Here is a tiny trained network, its code and every weight. The questions are about switching its units off for an input and a class, where a switched-off unit gives its printed mean instead of its output.

import numpy as np


def w(rows, s, z=0):
    codes = np.array(rows[::2]) - 128.0
    scale = np.full(codes.shape[1], s)
    scale[-1] = z or s
    return codes * scale


def f(y):
    return y / 2 * (1 + np.tanh(0.7978845608 * (y + 0.044715 * y**3)))


def log_softmax(a):
    a = a - a.max(-1, keepdims=True)
    return a - np.log(np.exp(a).sum(-1, keepdims=True))


def net(x, mask):
    res = np.array(x, float).reshape(1, 3) / 4 @ E
    y = f(res @ A[0][:, :-1].T + A[0][:, -1])
    res = res + np.where(mask, y, B[0][:, -1]) @ B[0][:, :-1]
    return log_softmax(res[-1] @ U[:, :-1].T + U[:, -1])


A, B = {}, {}
E = w([
[209,174,198,28,1,106],'x0',
[205,42,114,214,62,127],'x1',
[44,195,91,188,39,186],'x2',
],0.0095)
A[0] = w([
[76,209,134,71,175,121,135],'neuron 1',
[55,195,136,66,149,123,107],'neuron 2',
[178,59,90,177,77,137,120],'neuron 3',
[158,155,162,111,90,118,5],'neuron 4',
[69,68,77,157,150,101,58],'neuron 5',
[215,125,142,125,9,125,244],'neuron 6',
[128,177,83,146,91,156,3],'neuron 7',
[84,176,142,63,194,166,117],'neuron 8',
[193,118,161,128,187,77,12],'neuron 9',
[157,175,181,86,58,55,115],'neuron 10',
[95,197,104,179,59,221,157],'neuron 11',
[187,79,137,62,170,149,212],'neuron 12',
[123,57,194,109,148,101,58],'neuron 13',
[104,181,102,74,161,117,13],'neuron 14',
[77,194,144,130,56,166,136],'neuron 15',
[126,228,143,227,118,191,42],'neuron 16',
[139,113,179,104,42,118,53],'neuron 17',
[186,95,182,189,93,163,25],'neuron 18',
[154,62,93,229,112,105,69],'neuron 19',
[97,92,16,208,184,168,188],'neuron 20',
[50,71,136,200,213,211,143],'neuron 21',
[69,118,130,169,70,177,39],'neuron 22',
[104,112,76,155,156,120,34],'neuron 23',
[92,157,158,99,35,143,151],'neuron 24',
],0.011,0.0049)
B[0] = w([
[232,155,193,145,55,162,203],'neuron 1',
[184,92,219,148,66,138,197],'neuron 2',
[220,154,216,199,17,231,183],'neuron 3',
[124,141,143,26,197,242,149],'neuron 4',
[135,136,117,11,141,122,176],'neuron 5',
[193,186,129,72,96,83,228],'neuron 6',
[60,67,143,126,250,213,145],'neuron 7',
[223,130,188,187,36,192,194],'neuron 8',
[149,40,87,199,203,191,160],'neuron 9',
[98,175,66,36,190,96,203],'neuron 10',
[196,11,115,195,183,62,218],'neuron 11',
[164,45,16,210,187,38,192],'neuron 12',
[200,68,126,168,210,171,150],'neuron 13',
[131,84,224,193,132,217,155],'neuron 14',
[191,59,99,119,151,98,194],'neuron 15',
[227,44,75,137,159,163,180],'neuron 16',
[147,97,167,38,162,119,172],'neuron 17',
[207,168,211,103,132,226,157],'neuron 18',
[216,161,231,99,90,175,187],'neuron 19',
[185,162,99,15,78,68,249],'neuron 20',
[124,159,156,2,126,25,240],'neuron 21',
[182,30,90,178,250,162,169],'neuron 22',
[72,104,87,50,135,214,157],'neuron 23',
[168,148,67,57,186,83,190],'neuron 24',
],0.0068,0.015)
U = w([
[167,131,242,136,72,175,146],'0',
[120,141,131,35,149,89,36],'1',
[142,22,89,165,203,115,86],'2',
[148,146,112,142,67,10,204],'3',
[40,146,165,208,88,124,3],'4',
[86,216,103,192,86,144,3],'5',
],0.012,0.005)

Each question gives the input, the list of numbers given to net, and the class t.
The units are the neurons (one row each of A and B). Each row of codes is followed by its name. A weight is (code - 128) times the scale printed after its matrix; where a second scale follows, it is the last column's (A, B and U).
mask holds one flag per neuron, in row order. A switched-off neuron (its flag False) gives its mean, the last column of its row in B, instead of its output. The means were averaged over made-up inputs and are rounded, as every weight is.
A unit's drop is (log p(t) with every unit on - log p(t) with that unit switched off) / (log p(t) with every unit on - log p(t) with every unit switched off).
unit that matters most: the unit with the biggest drop
k most important neurons: the k neurons with the biggest drops, biggest first
drop of u: that unit's drop, to one decimal
input [1,4,5], class 2: unit that matters most	neuron 11
input [6,6,-8], class 2: 3 most important neurons	neuron 12; neuron 9; neuron 13
input [-8,7,-7], class 1: 2 most important neurons	neuron 21; neuron 20
input [0,6,-6], class 0: 4 most important neurons	neuron 3; neuron 19; neuron 11; neuron 18
input [-6,3,5], class 1: 2 most important neurons	neuron 20; neuron 21
input [5,3,-8], class 2: 2 most important neurons	neuron 12; neuron 9
input [-7,-7,4], class 0: 3 most important neurons	neuron 8; neuron 1; neuron 2
input [-6,-8,8], class 0: 4 most important neurons	neuron 1; neuron 8; neuron 2; neuron 12
input [-2,3,5], class 2: 2 most important neurons	neuron 22; neuron 11
input [-7,-7,5], class 0: 3 most important neurons	neuron 8; neuron 1; neuron 2
input [-8,7,-1], class 1: 3 most important neurons	neuron 21; neuron 20; neuron 5
input [-7,7,0], class 0: 3 most important neurons	neuron 3; neuron 19; neuron 10
input [2,2,-3], class 3: 2 most important neurons	neuron 22; neuron 11
input [2,-2,0], class 3: most important neuron	neuron 3
input [-7,5,-1], class 1: drop of neuron 21	0.2
input [-1,-1,-1], class 3: drop of neuron 23	0.1
input [-2,2,2], class 3: drop of neuron 2	0.1
